Below is a small trained network, with its code and all its weights. Each question gives an input and a target symbol and asks what happens when units are switched off, that is, made to give their printed mean instead of their output.

import numpy as np


def w(rows, s, z=0):
    codes = np.array(rows[::2]) - 128.0
    scale = np.full(codes.shape[1], s)
    scale[-1] = z or s
    return codes * scale


def norm(h):
    return h / np.sqrt((h * h).mean(-1, keepdims=True) + 1e-5)


def f(y):
    return y / 2 * (1 + np.tanh(0.7978845608 * (y + 0.044715 * y**3)))


def softmax(a):
    e = np.exp(a - a.max(-1, keepdims=True))
    return e / e.sum(-1, keepdims=True)


def log_softmax(a):
    a = a - a.max(-1, keepdims=True)
    return a - np.log(np.exp(a).sum(-1, keepdims=True))


def net(x, mask):
    ids = ['ΓΔΛΞΠΦΩαβεζηθμστ'.index(c) for c in x.split()]
    T = len(ids)
    res = E[ids] + P[:T]
    u = 0
    for l in range(2):
        r = norm(res)
        for j in range(2):
            rows = slice(2 * j, 2 * j + 2)
            q, k, v = (r @ M[l][rows].T for M in (Q, K, V))
            z = softmax(np.where(np.tri(T) > 0, q @ k.T / 2**0.5, -1e9)) @ v
            o = O[l][rows]
            res = res + np.where(mask[u + j], z, o[:, -1]) @ o[:, :-1]
        u += 2
        y = f(norm(res) @ A[l][:, :-1].T + A[l][:, -1])
        res = res + np.where(mask[u : u + 4], y, B[l][:, -1]) @ B[l][:, :-1]
        u += 4
    return log_softmax(norm(res)[-1] @ U[:, :-1].T + U[:, -1])


Q, K, V, O, A, B = {}, {}, {}, {}, {}, {}
E = w([
[142,28,166,91,111,108,139,107,139,67,60],'Γ',
[130,142,140,144,216,83,89,211,175,118,135],'Δ',
[125,85,169,75,103,106,94,153,122,73,80],'Λ',
[29,122,140,202,90,118,137,127,162,53,139],'Ξ',
[165,41,27,88,136,119,141,150,105,80,140],'Π',
[105,136,35,192,177,142,109,127,144,131,138],'Φ',
[187,100,168,136,113,18,70,78,145,196,220],'Ω',
[81,148,141,153,167,172,54,90,71,64,136],'α',
[80,154,115,82,138,110,185,62,88,152,160],'β',
[177,114,65,111,204,90,119,114,138,50,91],'ε',
[132,79,158,120,196,165,116,156,180,107,212],'ζ',
[110,49,56,112,61,110,102,179,181,129,100],'η',
[153,43,89,209,119,172,98,143,71,124,117],'θ',
[42,122,143,109,65,168,2,150,151,179,101],'μ',
[133,105,127,128,165,151,58,75,131,111,63],'σ',
[100,74,86,143,149,115,80,120,210,128,66],'τ',
],0.023)
P = w([
[33,185,12,100,56,120,23,46,184,19,133],'0',
[58,150,16,110,104,128,50,52,161,38,128],'1',
[59,119,27,118,120,129,86,70,159,54,124],'2',
[86,111,31,111,152,132,92,70,145,75,112],'3',
[80,95,40,107,162,114,107,77,141,91,103],'4',
[82,79,50,112,171,106,100,78,133,103,110],'5',
[73,67,63,102,173,105,112,86,121,123,97],'6',
[76,54,70,87,195,101,123,92,129,142,90],'7',
[64,32,94,95,192,101,116,92,128,150,91],'8',
[57,23,100,107,202,94,117,96,122,161,85],'9',
[53,22,99,102,215,98,111,92,120,188,97],'10',
[66,2,108,113,227,93,109,93,124,172,82],'11',
],0.0076)
Q[0] = w([
[23,117,98,93,152,169,125,151,171,88,75],'0.h0',
[109,30,94,161,195,71,2,134,165,100,85],'0.h0',
[187,159,187,151,139,131,138,147,147,133,161],'0.h1',
[137,180,155,113,127,133,158,141,143,124,145],'0.h1',
],0.016)
K[0] = w([
[60,109,160,125,150,187,138,192,126,87,98],'0.h0',
[127,81,179,127,254,118,136,193,149,183,151],'0.h0',
[150,153,102,135,81,161,112,126,148,65,103],'0.h1',
[99,136,89,119,109,187,130,145,125,75,75],'0.h1',
],0.015)
V[0] = w([
[116,91,130,98,207,182,84,229,152,123,170],'0.h0',
[152,68,200,128,186,201,140,111,163,156,170],'0.h0',
[62,139,62,68,109,83,204,2,91,188,137],'0.h1',
[235,209,158,129,52,68,172,79,143,155,171],'0.h1',
],0.0066)
O[0] = w([
[68,72,90,144,146,109,118,117,102,126,126,244],'0.h0',
[148,120,125,111,127,193,113,127,173,105,131,133],'0.h0',
[183,193,214,229,162,174,161,136,166,75,141,166],'0.h1',
[118,10,112,111,170,146,146,159,115,171,84,99],'0.h1',
],0.011)
A[0] = w([
[87,202,179,130,61,133,211,11,183,166,84,88],'0.n0',
[76,216,159,94,110,254,159,92,35,147,184,57],'0.n1',
[74,221,168,147,86,22,161,169,87,138,25,3],'0.n2',
[218,79,138,87,190,170,238,172,65,194,132,162],'0.n3',
],0.01,0.011)
B[0] = w([
[95,155,180,68,210,142,125,105,102,165,83,203],'0.n0',
[85,86,114,182,43,62,137,174,231,53,102,172],'0.n1',
[90,118,177,119,73,72,151,6,173,68,70,113],'0.n2',
[42,40,149,138,191,201,149,76,163,123,92,253],'0.n3',
],0.013,0.0023)
Q[1] = w([
[64,123,169,129,212,107,59,87,79,59,135],'1.h0',
[6,155,161,95,182,101,91,91,108,56,120],'1.h0',
[65,51,90,160,84,43,93,107,121,138,214],'1.h1',
[59,80,31,141,238,190,85,77,113,104,99],'1.h1',
],0.014)
K[1] = w([
[145,22,163,156,249,118,102,84,115,196,192],'1.h0',
[187,29,147,122,134,35,120,23,164,241,225],'1.h0',
[80,48,131,109,177,92,97,187,110,157,209],'1.h1',
[68,53,118,139,255,135,131,139,122,153,124],'1.h1',
],0.013)
V[1] = w([
[17,115,88,110,163,188,191,148,130,113,66],'1.h0',
[189,207,91,145,51,75,186,97,104,170,60],'1.h0',
[139,86,127,173,49,84,108,87,150,91,143],'1.h1',
[156,166,113,121,163,136,128,249,82,146,1],'1.h1',
],0.0084)
O[1] = w([
[75,20,100,154,185,141,149,161,81,148,119,2],'1.h0',
[130,250,180,121,149,80,107,151,126,138,125,16],'1.h0',
[197,53,138,152,128,120,181,133,115,201,82,146],'1.h1',
[90,128,134,186,156,43,82,154,88,119,116,63],'1.h1',
],0.011,0.0073)
A[1] = w([
[161,103,164,67,168,126,103,156,144,113,93,133],'1.n0',
[18,84,92,131,199,37,120,202,5,157,103,254],'1.n1',
[125,103,201,219,207,183,183,175,66,132,104,12],'1.n2',
[168,170,134,131,215,92,91,172,108,107,148,27],'1.n3',
],0.019,0.0041)
B[1] = w([
[169,148,96,139,63,100,165,180,58,169,176,157],'1.n0',
[87,48,75,253,126,17,51,89,51,104,151,249],'1.n1',
[232,56,171,187,167,232,130,190,196,136,146,176],'1.n2',
[138,44,151,89,134,127,63,147,164,115,148,151],'1.n3',
],0.018,0.016)
U = w([
[146,128,75,153,98,101,136,163,186,161,71,54],'Γ',
[113,166,124,105,122,151,151,197,63,142,147,234],'Δ',
[157,79,200,100,84,108,147,93,96,88,49,73],'Λ',
[106,135,139,173,56,137,148,119,158,65,149,2],'Ξ',
[187,153,105,163,110,181,91,69,73,163,66,38],'Π',
[116,185,86,143,138,154,127,122,138,150,249,77],'Φ',
[130,158,73,139,181,125,126,83,172,182,64,107],'Ω',
[82,157,129,128,97,172,93,152,119,201,107,171],'α',
[162,113,149,131,129,106,141,43,148,211,171,60],'β',
[155,126,149,169,160,174,128,171,125,140,56,205],'ε',
[106,106,124,176,149,92,117,97,87,151,128,152],'ζ',
[152,144,161,86,164,179,79,79,37,108,99,137],'η',
[195,146,72,118,169,109,161,102,117,81,105,77],'θ',
[86,156,167,118,158,121,182,78,122,149,122,216],'μ',
[90,89,84,72,128,183,143,104,117,119,126,95],'σ',
[136,110,134,71,148,82,111,165,156,112,120,129],'τ',
],0.011,0.0063)

Each question gives the input, a string of symbols that net reads in full, and the target symbol t.
The units are the heads (2 rows each of Q, K, V and O) and the neurons (one row each of A and B). Each row of codes is followed by its name. A weight is (code - 128) times the scale printed after its matrix; where a second scale follows, it is the last column's (O, A, B and U).
mask holds one flag per unit, layer by layer, with each layer's heads first. A switched-off unit (its flag False) gives its mean, the last column of its rows in O or B, instead of its output. The means were averaged over made-up inputs and are rounded, as every weight is.
A unit's drop is (log p(t) with every unit on - log p(t) with that unit switched off) / (log p(t) with every unit on - log p(t) with every unit switched off).
The circuit of an input: a set's keep is (log p(t) with only the set's units on - log p(t) with every unit switched off) / (log p(t) with every unit on - log p(t) with every unit switched off). Starting from all 12 units, units are removed one at a time, each time the one whose removal leaves the highest keep (on an exact tie, the one counted first), for as long as the keep stays at least 0.8.
circuit, biggest first: the units of the circuit, biggest drop first
unit that matters most: the unit with the biggest drop
k most important neurons: the k neurons with the biggest drops, biggest first
top k neurons in layer l: the k neurons of layer l with the biggest drops, biggest first
heads that matter: for each layer, one digit per head in row order, 1 if its drop is at least 0.15 and else 0, layers parted by /
input Π Π Φ β ζ β Λ, target ε: 2 most important neurons => (1.n2, 1.n1)
input θ β Λ Φ η α, target ε: top neuron in layer 1 => (1.n2)
input Γ μ σ ε Λ α Ξ α ε, target τ: heads that matter => 11 / 10
input β Λ α Φ Γ α τ, target ε: circuit, biggest first => (0.h1, 1.n1)
input Φ μ Λ, target Λ: circuit, biggest first => (0.n2, 1.n1, 0.h0)
input θ β Ω Ξ, target Ξ: heads that matter => 11 / 10
input ε Ξ Φ Ξ Ω β, target μ: circuit, biggest first => (1.h0, 1.n1, 0.n0, 1.n2)
input η Ω β α Λ Δ σ Π β, target μ: heads that matter => 10 / 10
input Π Π α Φ θ, target Π: 4 most important neurons => (1.n1, 0.n3, 1.n2, 1.n0)
input Γ Δ Δ ζ, target σ: circuit, biggest first => (1.h1, 1.n1, 1.h0)
input σ η μ Ω Γ η θ ε, target θ: 4 most important neurons => (0.n3, 1.n1, 1.n0, 1.n2)
input θ β Π Ξ, target ε: circuit, biggest first => (0.h1, 1.n2)
input β θ α μ Ξ, target ε: circuit, biggest first => (1.n2, 0.h1)
input Γ τ μ μ η, target Γ: unit that matters most => 0.h1
input μ Δ α β ε Ω ε Φ θ, target ε: 2 most important neurons => (0.n3, 1.n1)
input Δ Π Δ Δ Δ η η Γ β Φ, target ε: circuit, biggest first => (0.h1, 1.n2)
input Ξ Ξ α, target Ξ: circuit, biggest first => (0.h1, 0.n1, 1.n1)
input Γ Γ σ θ Π η Φ, target Φ: circuit, biggest first => (0.h1, 1.n1)
input Ω σ β μ Δ Ω Γ ζ Δ ζ Λ, target σ: 2 most important neurons => (0.n3, 1.n1)
input μ Π Π Γ Ξ, target μ: heads that matter => 11 / 00
input Π η Δ Π Δ Δ Λ θ Φ β Γ, target ε: circuit, biggest first => (0.h1, 1.n2)
input β θ Ω σ Δ, target τ: circuit, biggest first => (1.h0, 1.n3, 1.n1)
input Ω Ω Π, target σ: unit that matters most => 0.h1
input β Γ σ α η, target ε: circuit, biggest first => (0.h1, 1.n1)
input Ω σ Γ, target Λ: 3 most important neurons => (1.n1, 0.n3, 1.n2)
input θ Φ α α Ω ζ Γ α μ μ, target α: circuit, biggest first => (1.n1, 1.n2)
input Φ Π η β Ω Ξ, target Ξ: heads that matter => 01 / 10
input Δ ε σ Γ ζ ε Φ, target σ: unit that matters most => 1.h1
